Below is a small trained network, with its code and all its weights. Each question gives an input and a class and asks what happens when units are switched off, that is, made to give their printed mean instead of their output.

import numpy as np


def w(rows, s, z=0):
    codes = np.array(rows[::2]) - 128.0
    scale = np.full(codes.shape[1], s)
    scale[-1] = z or s
    return codes * scale


def f(y):
    return y / 2 * (1 + np.tanh(0.7978845608 * (y + 0.044715 * y**3)))


def log_softmax(a):
    a = a - a.max(-1, keepdims=True)
    return a - np.log(np.exp(a).sum(-1, keepdims=True))


def net(x, mask):
    res = np.array(x, float).reshape(1, 8) / 4 @ E
    y = f(res @ A[0][:, :-1].T + A[0][:, -1])
    res = res + np.where(mask, y, B[0][:, -1]) @ B[0][:, :-1]
    return log_softmax(res[-1] @ U[:, :-1].T + U[:, -1])


A, B = {}, {}
E = w([
[139,126,121,133,125,133,128,132],'x0',
[136,150,119,178,157,142,159,118],'x1',
[145,119,121,122,115,132,126,139],'x2',
[119,113,142,108,114,116,123,127],'x3',
[117,125,5,114,135,34,159,125],'x4',
[127,8,127,144,226,117,82,111],'x5',
[127,136,113,99,124,134,91,140],'x6',
[75,88,147,242,148,68,90,230],'x7',
],0.014)
A[0] = w([
[152,151,73,112,161,2,135,87,179],'n1',
[143,118,244,142,140,250,89,112,254],'n2',
[164,44,147,138,238,94,76,100,136],'n3',
[173,19,129,84,220,174,128,102,141],'n4',
[117,47,133,206,176,60,51,198,106],'n5',
[78,157,160,189,112,104,95,244,144],'n6',
[102,168,89,214,138,95,143,148,158],'n7',
[48,53,142,210,182,158,61,223,138],'n8',
],0.0087)
B[0] = w([
[138,86,29,53,148,66,153,113,207],'n1',
[5,197,198,135,97,176,60,154,254],'n2',
[156,107,137,123,137,102,70,9,207],'n3',
[88,138,131,185,197,51,11,143,198],'n4',
[128,170,88,177,10,97,116,79,232],'n5',
[108,120,199,92,158,96,206,210,214],'n6',
[147,114,124,123,88,111,137,141,191],'n7',
[182,70,206,72,76,166,163,112,239],'n8',
],0.011,0.018)
U = w([
[123,147,164,147,52,185,111,73,254],'0',
[190,124,85,92,81,105,157,57,198],'1',
[119,100,207,113,135,173,172,187,109],'2',
[78,102,91,157,93,40,166,191,7],'3',
[86,132,173,172,208,109,69,130,51],'4',
[128,59,77,120,246,106,112,87,58],'5',
],0.013,0.0047)

Each question gives the input, the list of numbers given to net, and the class t.
The units are the neurons (one row each of A and B). Each row of codes is followed by its name. A weight is (code - 128) times the scale printed after its matrix; where a second scale follows, it is the last column's (A, B and U).
mask holds one flag per neuron, in row order. A switched-off neuron (its flag False) gives its mean, the last column of its row in B, instead of its output. The means were averaged over made-up inputs and are rounded, as every weight is.
A unit's drop is (log p(t) with every unit on - log p(t) with that unit switched off) / (log p(t) with every unit on - log p(t) with every unit switched off).
The circuit of an input: a set's keep is (log p(t) with only the set's units on - log p(t) with every unit switched off) / (log p(t) with every unit on - log p(t) with every unit switched off). Starting from all 8 units, units are removed one at a time, each time the one whose removal leaves the highest keep (on an exact tie, the one counted first), for as long as the keep stays at least 0.8.
units of the circuit, in order: the units of the circuit, biggest drop first
most important unit: the unit with the biggest drop
k most important neurons: the k neurons with the biggest drops, biggest first
drop when u is switched off: that unit's drop, to one decimal
input [-5,4,-3,3,-1,-7,-8,3], class 2: 4 most important neurons	(n5; n1; n4; n6)
input [-3,-5,2,0,-4,-2,1,5], class 2: units of the circuit, in order	(n6)
input [-1,-8,7,7,0,1,1,-8], class 4: 3 most important neurons	(n4; n5; n8)
input [5,-2,-5,7,0,-1,-7,2], class 2: units of the circuit, in order	(n5; n3)
input [-2,-6,-1,-1,3,6,-5,0], class 5: units of the circuit, in order	(n4; n2)
input [7,8,-5,6,7,-4,-5,0], class 1: 4 most important neurons	(n2; n6; n4; n1)
input [5,-5,0,-3,0,0,0,4], class 2: units of the circuit, in order	(n6; n8)
input [2,-2,6,2,3,8,4,1], class 1: units of the circuit, in order	(n5; n2)
input [3,0,-2,7,1,1,-4,-8], class 5: units of the circuit, in order	(n5; n8)
input [5,-3,-5,-7,0,-6,7,6], class 2: units of the circuit, in order	(n6; n1)
input [-6,8,-2,8,0,5,0,8], class 0: 3 most important neurons	(n5; n8; n1)
input [-7,6,7,-8,-2,-1,-6,7], class 2: 2 most important neurons	(n6; n8)
input [6,4,-2,-4,-1,8,2,3], class 0: 2 most important neurons	(n5; n8)
input [6,-3,-6,5,-4,-7,5,1], class 2: most important unit	n5
input [0,-2,-4,5,1,8,1,0], class 5: 2 most important neurons	(n4; n2)
input [3,2,-3,3,0,5,7,-4], class 4: 2 most important neurons	(n4; n1)
input [-7,-7,-5,-8,4,-4,-3,-1], class 1: 2 most important neurons	(n2; n6)
input [-1,-4,-8,2,2,-7,-3,1], class 3: 2 most important neurons	(n8; n3)
input [-2,6,2,3,-6,4,-5,5], class 0: drop when n5 is switched off	0.4
input [-7,-1,-4,4,-8,-2,3,7], class 2: units of the circuit, in order	(n6)
input [-7,-4,-4,-4,-6,6,8,6], class 0: drop when n5 is switched off	0.3
input [-1,0,2,6,-5,5,-5,-1], class 4: drop when n2 is switched off	0.0
